Each row is followed by its group and then its class within the group.
| +1.19 | -1.37 | +1.82 | -4.85 | -2.52 | -1.77 | +1.20 | -0.75 | -0.41 | +4.69 | -0.76 | -1.84 | +2.50 | -0.44 | +0.75 | -2.11 | -2.01 | +6.08 | +7.08 | +2.00 | -1.08 | +2.68 | +3.18 | -0.51 | +2.25 | -3.23 | -1.04 | +2.01 | -2.67 | +7.11 | -1.80 | +2.95 | +2.41 | +0.86 | -3.03 | +0.67 | -5.98 | -1.14 | -0.70 | -2.68 | -7.75 | +0.88 | +1.61 | +5.52 | +7.11 | +1.28 | -1.23 | -0.22 | +1.65 | +1.52 | +5.87 | -3.60 | +0.52 | -1.09 | +1.54 | +5.02 | +0.61 | -1.20 | +2.64 | +2.64 | +6.19 | -0.16 | : Z602 Z392
| -0.96 | -1.89 | +0.09 | -4.28 | -2.06 | -0.86 | +0.02 | -0.44 | +0.69 | +2.50 | -1.56 | -1.22 | +3.47 | +2.62 | +0.34 | -2.18 | -1.57 | +4.81 | +4.32 | +2.91 | -0.86 | +0.62 | +4.31 | -0.53 | +2.46 | -2.11 | +2.77 | +2.29 | -1.81 | +4.10 | +1.78 | +2.62 | +3.01 | -0.04 | -2.27 | -4.56 | -1.97 | -1.18 | +0.12 | -1.38 | -5.66 | -1.24 | +0.75 | +1.97 | +3.65 | -0.70 | -0.73 | -0.27 | +2.38 | +1.27 | +4.94 | -4.10 | -0.64 | +0.60 | +1.67 | +3.79 | +3.44 | -2.21 | +2.88 | -1.51 | +2.67 | +1.66 | : Z602 Z392
| -0.42 | -1.82 | +0.55 | -6.91 | -2.60 | -1.10 | +0.42 | -0.38 | +1.28 | +4.94 | -3.40 | -2.14 | +1.53 | -2.53 | +0.17 | -4.52 | -0.29 | +5.53 | +1.90 | +3.83 | -0.19 | +0.97 | +2.98 | -0.64 | +1.11 | -0.68 | +0.64 | +2.25 | +2.33 | +3.93 | +1.72 | +2.73 | +1.33 | -0.42 | -3.67 | +0.97 | -0.98 | -1.11 | +0.08 | -1.14 | -5.20 | -1.08 | +2.38 | +1.63 | +1.46 | +0.05 | -0.54 | +0.52 | +1.42 | -0.20 | +3.37 | -1.24 | -0.88 | -2.25 | -0.23 | +2.05 | +3.78 | +1.43 | +3.05 | -0.13 | +1.61 | -0.13 | : Z602 Z412
| +1.40 | -4.31 | -1.74 | -3.04 | -5.15 | -3.07 | +0.00 | -1.01 | +2.35 | +5.61 | -5.12 | -0.86 | +1.00 | +0.59 | +0.98 | -1.47 | -2.21 | +6.26 | +3.68 | +4.92 | -0.53 | +0.28 | +2.45 | +0.58 | +1.35 | -0.57 | -0.77 | +1.44 | -3.04 | +4.90 | +0.64 | +2.71 | +4.01 | -1.65 | -3.29 | -0.45 | -1.76 | -0.63 | -2.00 | -1.38 | -4.14 | -1.10 | +0.80 | +0.46 | -3.26 | +0.27 | -1.52 | +0.08 | -1.82 | +2.05 | +3.14 | -1.48 | -1.88 | -1.78 | -0.28 | +6.45 | +3.92 | -1.68 | +2.87 | +1.02 | -0.38 | +0.61 | : Z602 Z392
| +2.49 | -4.58 | -0.89 | +0.57 | -2.22 | -0.05 | +0.51 | -0.47 | +1.10 | +4.81 | +0.61 | -1.98 | +2.52 | +2.56 | +2.34 | -0.91 | -1.33 | +0.95 | +6.29 | +2.71 | -1.51 | +1.81 | +0.00 | -0.48 | -1.99 | +2.70 | -0.86 | -1.60 | -0.97 | +1.49 | +0.28 | +3.16 | +1.88 | +0.08 | -0.62 | -1.91 | -5.33 | +0.75 | -1.44 | +1.00 | -4.04 | -2.53 | +0.84 | +0.24 | -1.30 | +0.33 | +1.09 | -1.11 | -0.84 | +2.33 | +3.90 | -5.13 | -0.38 | -0.51 | -0.94 | +1.35 | +3.73 | +2.02 | +1.07 | +2.89 | +4.00 | -0.61 | : Z150 Z957
| +0.48 | +0.63 | +1.04 | +1.69 | -2.57 | -1.38 | -0.77 | -2.08 | -0.32 | +3.90 | +3.56 | -0.68 | -0.48 | +0.42 | +0.35 | -2.27 | -1.47 | +2.89 | +1.97 | +3.86 | -1.06 | +0.85 | +1.81 | +0.01 | +0.61 | +1.78 | -1.79 | +2.75 | -1.82 | +3.13 | +0.61 | -0.44 | +1.95 | +2.92 | +0.44 | +0.42 | -2.06 | +2.97 | +1.44 | -0.16 | -2.28 | -2.53 | +0.33 | +0.15 | +0.20 | -0.47 | +1.75 | -1.16 | +3.06 | +1.02 | +4.64 | -3.91 | +0.92 | +0.65 | +0.72 | +2.72 | +3.67 | +0.00 | +0.48 | -1.72 | +4.48 | -0.66 | : Z150 Z839
| +1.59 | -2.77 | +2.32 | +1.31 | -3.04 | -0.54 | -0.02 | -1.09 | +0.23 | +3.30 | +2.08 | -0.69 | -1.88 | +1.47 | +1.74 | -0.34 | -1.57 | -1.17 | +4.14 | +1.56 | -2.54 | +1.56 | +1.96 | -0.60 | -0.17 | +3.73 | -0.63 | -1.69 | -0.64 | +4.23 | -2.25 | -0.38 | +5.34 | +0.37 | -1.72 | -0.68 | -4.81 | +1.91 | -1.68 | +0.72 | -2.27 | -3.11 | -1.37 | -1.10 | +1.25 | +0.90 | +1.07 | -1.41 | +1.62 | +1.48 | +1.39 | -2.00 | -3.12 | +1.72 | +0.29 | +0.87 | +1.98 | -1.55 | +0.63 | +2.19 | +3.12 | -1.10 | : Z150 Z957
| +2.15 | -1.31 | +1.18 | +1.78 | -2.67 | -2.37 | -0.59 | -2.96 | +1.22 | +2.56 | +2.98 | -0.13 | -2.94 | +6.78 | +1.51 | -0.19 | -0.82 | -1.80 | +4.38 | +2.12 | -0.24 | +1.61 | +3.03 | -1.19 | +0.68 | +1.05 | -0.38 | -0.27 | +0.75 | +6.09 | -1.99 | +0.85 | +4.30 | -0.86 | -2.11 | -1.25 | -3.92 | +0.69 | -0.24 | +0.92 | -2.53 | +0.72 | +1.15 | +1.14 | +2.78 | +2.65 | +0.72 | +0.95 | +1.73 | +1.97 | -1.13 | -0.31 | -0.28 | -4.94 | +0.24 | +0.02 | +1.08 | -1.03 | -0.17 | +0.71 | -0.32 | +0.03 | : Z150 Z839
| +0.01 | -2.28 | +0.95 | -0.40 | -4.38 | -2.17 | +0.17 | -1.10 | -1.83 | +1.59 | +0.79 | -1.81 | -1.89 | +1.87 | +1.77 | -1.28 | -3.48 | +2.10 | +5.16 | +4.20 | -0.27 | +0.86 | +3.15 | -1.25 | +0.64 | +2.72 | +0.31 | +2.44 | -0.40 | +5.33 | -0.80 | +0.27 | +5.78 | +3.31 | -0.55 | -0.54 | -5.94 | +0.53 | -0.95 | -0.84 | -2.84 | -2.83 | -0.37 | -3.80 | +5.36 | -0.46 | +2.15 | +0.61 | +1.09 | +1.95 | +5.07 | -4.36 | +3.13 | +0.30 | +3.10 | +2.05 | +2.94 | -3.94 | +1.40 | -1.67 | +0.85 | +0.86 | : Z150 Z839
| +1.70 | -1.06 | -2.44 | +0.66 | -2.01 | -2.76 | +0.37 | -3.53 | +0.13 | +3.23 | +2.05 | -1.14 | -2.22 | +1.76 | +0.17 | +0.53 | -1.00 | +1.01 | +3.49 | +4.70 | -0.57 | +2.28 | -0.17 | +0.65 | -1.05 | +1.95 | +0.62 | +2.96 | +0.25 | +4.81 | -2.35 | +3.52 | +1.36 | -0.74 | +2.70 | -0.94 | -7.02 | +1.99 | +0.14 | +0.13 | -4.33 | -0.67 | +2.00 | +0.46 | +3.24 | +0.91 | +0.15 | -0.11 | -2.60 | +1.23 | +2.99 | -3.57 | -0.35 | -2.69 | +0.82 | +3.04 | +2.32 | -3.37 | -0.18 | -0.40 | +3.92 | +1.51 | : Z150 Z839
| +1.39 | -3.63 | -1.11 | +2.51 | -1.99 | +0.32 | +0.22 | -2.48 | +0.62 | +5.96 | +3.97 | -1.38 | -1.04 | +0.76 | -0.33 | +0.13 | -0.97 | +0.12 | +5.45 | +4.49 | -1.31 | +3.47 | +1.03 | +0.01 | -2.57 | +3.41 | -0.64 | -5.41 | -0.64 | +1.38 | -1.27 | +1.02 | +1.58 | +0.49 | -0.14 | -1.21 | -6.04 | +2.50 | -1.58 | +1.59 | -2.32 | -1.18 | +1.46 | +0.54 | +0.67 | +1.94 | +1.11 | -0.46 | +0.19 | +3.17 | +1.03 | -2.65 | +0.62 | -1.05 | -0.70 | +1.36 | +3.80 | +0.70 | -1.20 | +0.61 | +3.43 | +0.26 | : Z150 Z839
